Below are the code and all the weights of a small trained network. Each question names an input and a class and asks about switching units off, where a switched-off unit gives its printed mean instead of its output.

import numpy as np


def w(rows, s, z=0):
    codes = np.array(rows[::2]) - 128.0
    scale = np.full(codes.shape[1], s)
    scale[-1] = z or s
    return codes * scale


def f(y):
    return y / 2 * (1 + np.tanh(0.7978845608 * (y + 0.044715 * y**3)))


def log_softmax(a):
    a = a - a.max(-1, keepdims=True)
    return a - np.log(np.exp(a).sum(-1, keepdims=True))


def net(x, mask):
    res = np.array(x, float).reshape(1, 4) / 4 @ E
    y = f(res @ A[0][:, :-1].T + A[0][:, -1])
    res = res + np.where(mask, y, B[0][:, -1]) @ B[0][:, :-1]
    return log_softmax(res[-1] @ U[:, :-1].T + U[:, -1])


A, B = {}, {}
E = w([
[89,132,162,187,155,52,114,170],'x0',
[174,104,156,82,167,99,79,69],'x1',
[6,89,164,103,172,121,180,126],'x2',
[84,210,194,120,132,151,100,153],'x3',
],0.016)
A[0] = w([
[100,186,183,82,171,161,137,139,137],'neuron 1',
[94,106,138,47,121,169,220,79,85],'neuron 2',
[127,134,108,78,146,226,205,87,107],'neuron 3',
[89,125,130,209,169,11,122,157,82],'neuron 4',
[133,165,201,121,79,120,77,123,139],'neuron 5',
[105,158,100,159,98,175,240,175,73],'neuron 6',
[112,25,93,144,140,87,216,78,172],'neuron 7',
[44,135,176,59,209,164,181,137,44],'neuron 8',
[162,177,113,144,105,159,60,130,2],'neuron 9',
[147,130,172,65,151,94,105,73,32],'neuron 10',
[144,123,151,109,234,105,78,40,16],'neuron 11',
[120,182,227,101,120,186,97,178,145],'neuron 12',
[161,157,110,109,64,198,86,99,38],'neuron 13',
[114,124,113,64,169,90,62,68,111],'neuron 14',
],0.011,0.0041)
B[0] = w([
[193,103,87,100,138,180,152,51,208],'neuron 1',
[128,97,194,124,144,61,102,157,209],'neuron 2',
[125,76,180,27,178,144,71,147,214],'neuron 3',
[115,78,187,62,208,154,111,145,243],'neuron 4',
[155,140,128,110,123,134,155,108,190],'neuron 5',
[25,156,79,143,93,183,141,169,218],'neuron 6',
[190,184,95,90,139,136,253,91,247],'neuron 7',
[184,144,137,219,99,49,189,151,239],'neuron 8',
[184,115,152,130,100,84,128,209,186],'neuron 9',
[50,142,93,124,67,162,109,198,181],'neuron 10',
[93,188,135,123,107,144,119,175,204],'neuron 11',
[174,166,132,105,141,182,155,95,235],'neuron 12',
[135,101,184,111,141,86,122,177,207],'neuron 13',
[79,166,101,100,70,196,141,166,195],'neuron 14',
],0.012,0.014)
U = w([
[11,163,107,127,90,176,142,166,113],'0',
[99,86,213,80,228,124,106,146,58],'1',
[155,143,170,159,123,33,159,155,192],'2',
[190,149,81,102,147,177,176,59,100],'3',
[124,137,134,105,144,125,137,78,254],'4',
[92,106,108,165,97,95,107,52,91],'5',
],0.012,0.0088)

Each question gives the input, the list of numbers given to net, and the class t.
The units are the neurons (one row each of A and B). Each row of codes is followed by its name. A weight is (code - 128) times the scale printed after its matrix; where a second scale follows, it is the last column's (A, B and U).
mask holds one flag per neuron, in row order. A switched-off neuron (its flag False) gives its mean, the last column of its row in B, instead of its output. The means were averaged over made-up inputs and are rounded, as every weight is.
A unit's drop is (log p(t) with every unit on - log p(t) with that unit switched off) / (log p(t) with every unit on - log p(t) with every unit switched off).
The circuit of an input: a set's keep is (log p(t) with only the set's units on - log p(t) with every unit switched off) / (log p(t) with every unit on - log p(t) with every unit switched off). Starting from the 12 units with the biggest drops (on a tie, the unit counted first), units are removed one at a time, each time the one whose removal leaves the highest keep (on an exact tie, the one counted first), for as long as the keep stays at least 0.8.
units of the circuit, in order: the units of the circuit, biggest drop first
unit that matters most: the unit with the biggest drop
k most important neurons: the k neurons with the biggest drops, biggest first
drop of u: that unit's drop, to one decimal
input [-1,8,-6,7], class 0: unit that matters most => neuron 10
input [4,7,-7,8], class 3: 2 most important neurons => (neuron 12; neuron 5)
input [-6,4,-1,-2], class 1: 2 most important neurons => (neuron 3; neuron 6)
input [-8,-2,-6,-8], class 1: units of the circuit, in order => (neuron 13; neuron 3)
input [2,-1,-1,-2], class 4: 2 most important neurons => (neuron 8; neuron 3)
input [3,-1,1,3], class 4: 4 most important neurons => (neuron 3; neuron 7; neuron 2; neuron 13)
input [2,8,7,7], class 0: 2 most important neurons => (neuron 10; neuron 14)
input [-8,-5,4,-6], class 1: 2 most important neurons => (neuron 3; neuron 2)
input [2,8,7,2], class 0: 2 most important neurons => (neuron 14; neuron 10)
input [8,1,-8,4], class 1: 3 most important neurons => (neuron 4; neuron 8; neuron 7)
input [-5,2,2,6], class 3: 3 most important neurons => (neuron 1; neuron 4; neuron 12)
input [6,-7,-4,-1], class 0: 2 most important neurons => (neuron 6; neuron 3)
input [-6,-6,6,7], class 3: 3 most important neurons => (neuron 1; neuron 12; neuron 8)
input [-1,-2,-8,5], class 2: units of the circuit, in order => (neuron 9)
input [-8,-5,1,7], class 1: drop of neuron 13 => 0.2
input [6,6,0,4], class 0: drop of neuron 10 => 0.5
input [-7,8,-3,-3], class 0: drop of neuron 9 => 0.0
